
[[ -69  -44  -23 -498  -39  210  392  -87  186  403  171 -302  -62 -257
  -311  347  -20 -275 -151  -28  258 -144  233 -138]
 [ -68   36   22 -271  153  -29 -205 -177 -548  -34 -325  497  377  280
  -232 -687    9  457 -386  164 -194 -339 -252  154]
 [-116  217 -248  309 -295 -124 -295 -338   18 -214 -363  112  262  -63
  -375  165 -174 -281  174  -70 -358  152 -202 -330]
 [ -46   62  -99 -351 -223 -218 -253  159  420  335  -24  -62   26 -158
  -288  361 -222 -199 -166    3   71  107   -7   80]
 [ -55 -176  -21   47  -67 -215   65 -304 -212 -369 -636 -134    8  153
   173   76 -163   28   17    8   -7 -353  123  193]
 [   6 -272 -240 -171  332 -163  119  224 -114 -499  485  314 -158 -105
    68  355 -182    5  238  147  -85  -14  401 -188]
 [ 171   36 -304 -218 -355 -261    8 -485 -285   80 -417 -113   29   76
  -473  458  158  366 -302 -166   17 -524 -102  126]
 [ 187  -32   14 -323 -276  671  452  123 -158  238   26   52  106  -14
  -187 -185  -77  239 -240 -424  374  -92 -224  222]
 [  13   -6   36 -235  132  648  270  330 -189   48  392  431  224  -32
   -92 -532 -145  121 -102 -174   85  186 -139  -17]
 [-276  -59  -12  166   22 -149 -217  -94  -91 -408 -478  318  292  129
   143 -350 -416  -56  148  215 -269   39 -173  -54]
 [-292 -420 -200 -157   60   76  672  412  333  110  579  -91 -107 -108
   813  319  -64  394   64   56  313  -74  273  322]
 [-292 -210 -259  -40 -136   76  346  488  502  261  551   34   55 -117
   630  223 -102  343   20  -32  175  202   -9  287]
 [-300  -84   31 -343  227   12  258 -178 -438  311   16  338  335  214
   176 -631  290  719 -372  337  -34 -620 -101  283]
 [  72  150  -61   61 -128 -219 -337  125   91   21  208  329   16 -135
  -181  202   95 -181  267   35 -176  -45  117   52]
 [ 182   14  246  129   42 -155 -423  289 -277 -336 -118  651   40  142
   188 -422  -10    9  334  100 -135 -260   98  458]
 [ 161   41   96 -253   43  616  175  365 -204   80  396  472  152  -45
  -168 -459  -49  102  -46 -227  127   91 -108  105]
 [-247   24   34   38  540 -177 -509   18 -187 -594 -239  382  266  115
   -63 -533 -369 -437   16  283 -486  308  190 -286]
 [ -18   70 -202 -165   -4  418   26  317   24    5  474  458  240 -132
  -310 -180 -261   12  -32 -149  -77  424 -231 -257]
 [-623 -124 -135   58   83  -31  365   94  468  350  296 -228  172 -105
   676   21   61   57  -14  224  -11   54  186   97]
 [  83   11  250 -441  157  234  122  174   34  248  323   98  -93 -224
  -276  -24   47 -438   97   65  158 -170  369    3]
 [-135 -255 -169  -78  296 -108   72  415   67 -338  494  349  -40  -51
   380   80 -197  112  176  149  -65  135  276   27]
 [ 264  125  -20   51   49 -114 -244 -130 -436 -323  109  478  -20  -53
  -422   61  196 -149  315   19 -251 -310  223 -110]
 [-130  -16 -175  204   23 -259 -125  164   77 -139  357  363   57  -71
   243  143  100   71  329  157 -229  -44  171   57]
 [-316  -67 -276 -362   61 -515 -301   48  274   93   38  200  168  -73
  -179  255 -330   59 -179  393 -187   76  -64 -163]
 [-204 -276  -74 -551  222 -142  348   66  201  200  243 -235 -145 -138
   108  383  -75  -21 -179  214  226 -226  409   41]
 [-172 -300 -225  -16  260 -196  239  174   16 -336  370  122  -90  -35
   461  257  -37  160  173  158  -41  -91  392   56]
 [-107 -293 -356   -2  193 -212  362  -27  -24 -319  309 -184 -184  -48
   354  579   90  165   60  -10    0 -163  493   20]
 [-227 -183 -269 -139 -270  174  435  437  507  362  516  -26   42 -174
   449  319 -121  338  -15 -118  283  170  -85  250]
 [ 341 -171  -44 -271  295   35 -190  238 -408 -707   59  465 -111   47
  -333   -4 -392 -148   66 -102  -57   73  236 -100]
 [ 135  112   79 -187  -67  663  249  279 -199  251  439  442  204  -71
  -209 -458  113  143  -30 -249  120    5 -164  103]
 [-154  -20 -260  153   64 -364 -175 -410 -261 -477 -359  132  137   72
  -143  143 -115  -33   90  170 -367 -159   74 -259]
 [ -93   25   22 -250   77  314  490 -210   70  396  175 -525  -83 -181
   -70  220  345 -308 -172 -177  206 -230  478  -11]
 [ 333  244 -114   62 -510 -131 -269  -94  -21  112  -42  202  -41 -152
  -519  449  173 -133  251 -232  -50 -231  -42   97]
 [   1   -6  -99 -248  -64 -108  -71 -189 -344   32 -280  257  219  169
  -197 -209   16  430 -307   48  -61 -367 -187  183]
 [-269   52  123 -206  105  285  242   13  177  351  147 -119  129 -161
     0 -185   40 -332  -46   68   69  -14  189  -52]
 [  22 -179 -138  -56 -243   60  246  -60   67 -183 -319 -231  -56   -9
    85  336 -275  -21  -11 -233  185  -55   47  141]
 [-266   33 -252 -287   15 -343  -62 -417 -297  224 -143  236  314   98
  -288  -61  169  512 -348  329 -241 -464 -184  -72]
 [-420  136 -146  -70   -4  223  217 -200  272  360  116 -220  275 -201
  -144   -3   -5 -288 -130   43 -109  185   10 -350]
 [-222  -92 -233  181  245 -220  -36   -3 -119 -390  206  265  101   16
   256   32   12   57  185  176 -312   -1  239 -113]
 [-397  164 -325  391 -132  106  -42 -295  138 -152 -231  -79  396  -37
   -36  -41 -184 -219   11  -99 -371  408 -200 -394]
 [ -24   51   25 -411  -94   -6 -138  144  284  300   16   -4   32 -167
  -348  167 -217 -314 -122   12  107   79   45   -1]
 [ -46  158 -170  227 -183   36 -245 -131    6 -277 -230  164  208  -71
  -308   33 -263 -337  160 -122 -269  267 -137 -283]
 [-127   60 -152  257 -114 -199  -88 -286  -71 -234 -244   21  111    0
     1  148   25 -123  183   21 -242 -130  101  -80]
 [ 121  -20  -11 -213  159  462  -17  270 -276 -276   77  422  193   70
  -232 -470 -314   12 -159 -217  -16  273 -124  -44]
 [-179  167 -119 -238  -73 -342 -374 -150 -196  303  -41  593  392   73
  -364 -291  110  426 -204  358 -298 -336 -330   29]
 [  40  246  114  245 -213  -84 -577  286   44    9 -100  550  250   54
    36 -416  -18  -52  185  -40 -225   85 -187  362]
 [-168  -22  133 -368  241  203   12  113   86   74  -16   22  122  -78
  -159 -255 -269 -363 -163   76   34  142  143 -102]
 [-228   34 -324 -263  -81 -484 -337   -8  381  195   11  -52  102 -109
  -245  476 -179  -86 -225  169 -148  139   22  -98]
 [-202  309 -271  -77  -26 -325 -492 -324 -283  197  -31  542  471   67
  -553 -269  206  329 -261  271 -510 -173 -335 -216]
 [-135  103  -70  309   75 -199 -539 -239 -259 -674 -684  330  341  199
  -168 -395 -417 -276   82   61 -489  207 -146 -212]
 [-315 -170 -501  -23   99 -330  377 -504 -144  -80   39 -305   43   17
   126  522  259  375 -214  113 -160 -366  274 -160]
 [-435  157 -307  148 -291  397  150   45  289  357  108  103  523  -27
    97 -310 -148  244 -226 -158 -131  443 -542 -105]
 [ 168  105 -270   58 -341  -94 -305 -102   47 -314 -318   55   66  -79
  -508  413 -368 -276   74 -264 -150  242 -143 -215]
 [-179 -169 -111 -207  -89 -124  113 -173 -191   32 -462   11  224  255
   216 -204  -98  570 -410   48   57 -355 -187  375]
 [-122  -10 -216  112  218 -199 -497  481  117 -461  306  620  184   -2
    87 -142 -392  -76  163  106 -364  528   -7 -106]
 [-265 -306 -116  -69   74 -366  -48 -219 -201 -523 -690  110  168  252
   264 -121 -497  248  -96  271 -116 -214  -77  101]
 [  48    7  -89   38   98   62   -4 -200 -265 -456  -44  214   32  -95
  -336  107 -161 -347  271   -1 -214  -21  169 -380]
 [-387  118  123 -179 -240  297   -4  316  593  653  -47  -68  331 -107
   165 -365 -268 -179 -207  -10  143  342 -292  229]
 [ -38  -69 -371 -102  266  150  283 -394 -420 -461  132   51   77  -77
  -453  229  -46  -88  -48  -60 -232    1  205 -608]
 [  25   76   -7  173  -95   46  -91 -126 -125 -274 -260  111   94   -3
   -98  -38  -89 -254  200 -105 -139  -41   57  -28]
 [-261   23 -239  279 -441 -205   75 -252  252  142 -330 -239  149  -19
   253  319   31  102   66  -56  -60 -140 -105  167]
 [-187   93 -352  -20  -37  483  532 -219  -97  234  491  -39  229 -179
  -219   88  269  138 -129 -210  -67   53  -36 -365]
 [ 213  -98   -2 -219  -15 -189   25   -4 -155 -154  112  195 -206 -137
  -207  400   29 -122  279   83   66 -421  329   55]
 [-151   41   -9  266  -24  -89 -216 -153 -122 -371 -458  152  221  109
    95 -255 -198 -170  132   16 -265   24  -24    5]
 [ -13  327 -128  102 -175  495 -276    4 -175  -12 -153  392  508   77
  -485 -608 -196  -22 -245 -340 -272  463 -524 -187]
 [ 169   64  -65 -234 -117  601  257  104 -219   94  188  215  153  -51
  -359 -216  -48  108 -176 -364  130   77 -179  -32]
 [-461 -115  154 -220  476  334  440   45   48  171  318  -55  159  -96
   333 -434   40 -227  -50  258   14  -31  365 -117]
 [ -93  187 -404  233 -357  -62 -215  -16  340  -25   80   17  169 -192
  -288  451 -190 -248  117 -209 -233  450 -160 -303]
 [-136 -113 -223 -416  344 -522 -211 -184 -210 -183   62  249   32   -9
  -318  233  -59   77 -151  419 -252 -277  258 -227]
 [-466   47 -427 -170  -10 -512 -160  -98  321  371  310   99  244 -124
   -72  355   83  241 -196  378 -280   -8  -39 -192]
 [-296   42 -155   87   67 -243 -335   30  152 -193 -108  224  252   -5
     7  -79 -277 -171   37  188 -320  254  -43 -157]
 [-119   12   33 -356  -10 -239 -172 -177 -382  221 -289  478  321  225
  -151 -477   82  574 -328  323 -109 -568 -277  296]]

[-234 -829 -207 -279 -244 -264  462  251 -376 -279  -13  117  -62 -263
  -29 -340 -413  402 -153 -530   -1  278 -588  182    9  543 -166 -346
 -312 -389   88 -193 -192  361  137] | 12
[ 390 -231  -28   23 -432 -264 -103  206 -150  -26   68  283 -124  334
  -66  263  242 -281  377  256 -207  511  418  -82  420 -133  298   31
 -112  -58  250 -385  115   87  445] | 2
[-500  123  851 -216  268  559  179 -682 -222 -818  429  -35 -413  -84
 -490 -261 -453   71 -530  -18 -330 -461 -913 -168 -218   56 -220 -313
  -82  164  113  419  -71 -606  -15] | 14
[  95 -231  259  -32 -134 -428 -200    2  107 -175  -23  377   57  568
  250   47  192 -189   47  233  -83  445  434 -134 -104  -40  470 -123
  173 -185  624 -261  180  108  -25] | 35
[-331 -345  -61  -67  138   75  434 -284  -18 -582   71 -298  -91 -515
 -314 -116  -80  428 -206 -124  295 -164 -798  129 -245  -46 -217 -160
 -227  -16 -306  205  -61  -69 -107] | 1
[-403 -153  446 -235  225   78  294 -287   15 -202  234  -52 -158  160
 -369 -235 -242 -183 -184  700 -581 -308 -491  -58  413  -72 -220   90
  -44 -104  -76 -249 -210   36   95] | 13
[ -81 -758 -237 -329  -12 -469  421  144 -158 -493  -38 -118  -40  -74
 -129 -112 -282  355  -78 -165   26   57 -622   58   59  213  -38 -147
 -196 -263  125  -82 -114  324  216] | 71
[-394 -292 -215   -9  225  -86  444    1  210 -280 -157 -458  160 -170
 -299 -265   88  126  -74  278  271  -49 -679  -87  211  -26 -225  -23
 -209 -125 -562 -216 -145  392  -82] | 68
[-177 -222   82 -102  318  505  134 -230 -258 -122  268 -282 -301 -306
 -496 -245  -63  -77  -74  316 -379 -418 -638   19  254   53 -474  -25
  -30  -77 -222   59 -286  -32 -152] | 22
[  29 -280  211 -168 -440 -274   28  152 -291 -215   86  354  -16  386
   74  -31   92 -122   98  133 -223  537  241 -106  117   65  349 -203
 -102 -104  479 -404  184   69  303] | 49
[ 209 -663 -254  -98  334  -98 -190  213 -144  273   25   37 -218  177
   30 -185  -93 -183   92  141 -452 -125  -95   62  292  363 -215  -17
  281 -534  328 -158 -373  516 -302] | 20
[-424  188  122  138 -163  573  220 -187 -368 -439  134 -209  -86 -366
 -199 -152  332  134  -83   67  272  129 -413    2 -309 -159  -60 -341
 -185  251 -301   16  232 -319 -143] | 9
[ -59  108  346   99 -270  254  -31 -129 -291 -517  160  166 -260   99
 -103   56   14  -22  -65 -217   53  275 -165 -144 -147    6  191 -353
 -130  152  161   93  209 -354  180] | 63
[-436 -317  300 -173  -25 -115  433 -387  222 -440   87  -25  189 -257
 -339 -304   17  215 -230  120  182  144 -402  -40  -96  -49  -67  -87
 -312  -47 -160 -114  -43   -4  -39] | 33
[  68 -157  158  309   30  352 -257 -113   88    0   27  243 -173  -69
 -102 -253   -7 -118 -102 -636  201  291  -57 -149  -78  427 -110 -335
  -30 -247    5  157 -207   28 -318] | 10
[  26  419  427  385   78  262 -117 -644  594 -369  100  -85   -5  -41
 -446  236  540 -243   73  413  395   97  114 -253  -25 -605  152  127
  -98  315 -379  157  156 -436  -74] | 52
[-406 -165  430 -217   91  -73  231 -205   15 -290  137   62  -23  265
 -155 -248 -130 -111 -204  521 -347  -42 -302 -100  146  -23    2  -53
  -29 -109  143 -268  -50   52   34] | 62
[-276   50  323  176  232  508   12 -471  199 -232  117 -147   -9 -291
 -428 -331  211  -62 -180  -22  236  -22 -345 -188 -118   15 -223 -173
 -112   23 -323  156 -134 -158 -381] | 26
[ 442 -413 -272  308 -394  -73 -145  212   16  366    0  406 -152 -129
  -19  143  201 -152  367 -245   13  576  450  153  330  136   25   -7
 -143 -306  -33 -269 -147  220   98] | 51
[-206  -72   32  183 -317 -191  125  469 -275 -166 -119  348 -345  556
  456   79 -406  -37  -72 -130 -228  340 -179   81  165  272  226 -351
   37 -264  176 -345   77  231  303] | 34
[-623  112  150  192  -18  -30  325  128  -22 -217 -102   49 -161  330
  305  -82 -208   23 -232  371 -117   44 -402  121   -2  -31   69 -211
   70 -138 -168 -332   90  165  -21] | 57
[  21 -650 -329  -40 -163 -431  339  382  210  196 -205  -21  200   87
 -266 -274  -20 -127  210   93   -6  424 -152 -126  789  301 -158   85
 -374 -417 -384 -626 -339  770  300] | 69
[ -95  246  535  357  314  370 -171 -732  601 -379  135   25 -114 -118
 -376   -8  172 -120 -205  -62  345  -67 -162 -216 -245 -210  -33  -61
    4   97 -224  414  -64 -401 -364] | 28
[ 284 -382  354  -99 -248 -662   28 -279  562 -497  -11  311  204  299
 -296  110   76  -62   61 -150  296  572  221 -355  150  -80  427   26
 -318  -65  264  -98   45   18  413] | 6
[-166  -65  263  135  -75 -575  103  164  417 -220 -198  294  -33  797
  236   76 -242 -196  -88  232  -71  320    5 -188  302   29  350  -53
   22 -256  109 -391   28  343  279] | 40
[ -10 -426  -38 -332  -61 -419   -4  227 -463 -508    9   40  -88  483
  299   38   44   83  -10  242 -190  167  -81  -41 -258   20  400 -277
  234 -123  770 -171  279  148   54] | 4
[-233   54   -7  154  -98  297  101 -203 -123 -666  -47 -278  102 -308
 -158 -114  477  256  -86 -282  743  306 -351 -185 -564 -118  161 -425
 -182  240 -166  202  320 -233 -230] | 55
[ -21 -287 -173  114  428  306  -77 -133   55  117   62 -258 -137 -216
 -261 -178  224 -131   50  289  -74 -248 -273   37  118    5 -339   28
  150 -218 -204   28 -277  203 -465] | 5
[ 270 -665 -246  -34  273 -169 -224  209  -19  333    6  142 -189  205
   50 -135  -65 -221  125   94 -403  -11   60   72  307  340 -156   21
  268 -554  327 -182 -378  522 -278] | 11
[ 176  125  741   25  -69  -21  -73 -564  410 -505  277  286 -241  293
 -535  219 -131 -296  -44  124 -171   89  -24 -331  341 -237  165   84
 -218  152   64  131  -27 -431  456] | 32
[ 385 -519 -590  168 -110 -161  -99  307  -76  359  -64   11  -69 -128
   61  178  453  -99  448  273  -14  287  344  239  237  -93  -13  116
   78 -301   -7 -321  -74  397 -126] | 58
[ -44 -689 -176 -158 -402 -462  447  184   95 -174 -108   95  235 -150
 -270 -229  -30  153   97 -248  227  591 -192  -71  364  257   -3  -81
 -538 -264 -205 -438 -140  431  382] | 36
[ -67  211  227  435   -7  468   67 -591  363 -146  202   23 -231 -539
 -414  194  275    4   17  122  261  -17 -118  159  -62 -419 -167   82
 -175  152 -556  211  -41 -445 -154] | 64
[ 220 -465   91  116  -35 -197 -210   29  283  346   -9  444   -8  240
   -9 -175   29 -297  103  -68 -178  407  389  -68  317  316   11   -7
   35 -462  218 -292 -298  373 -148] | 27
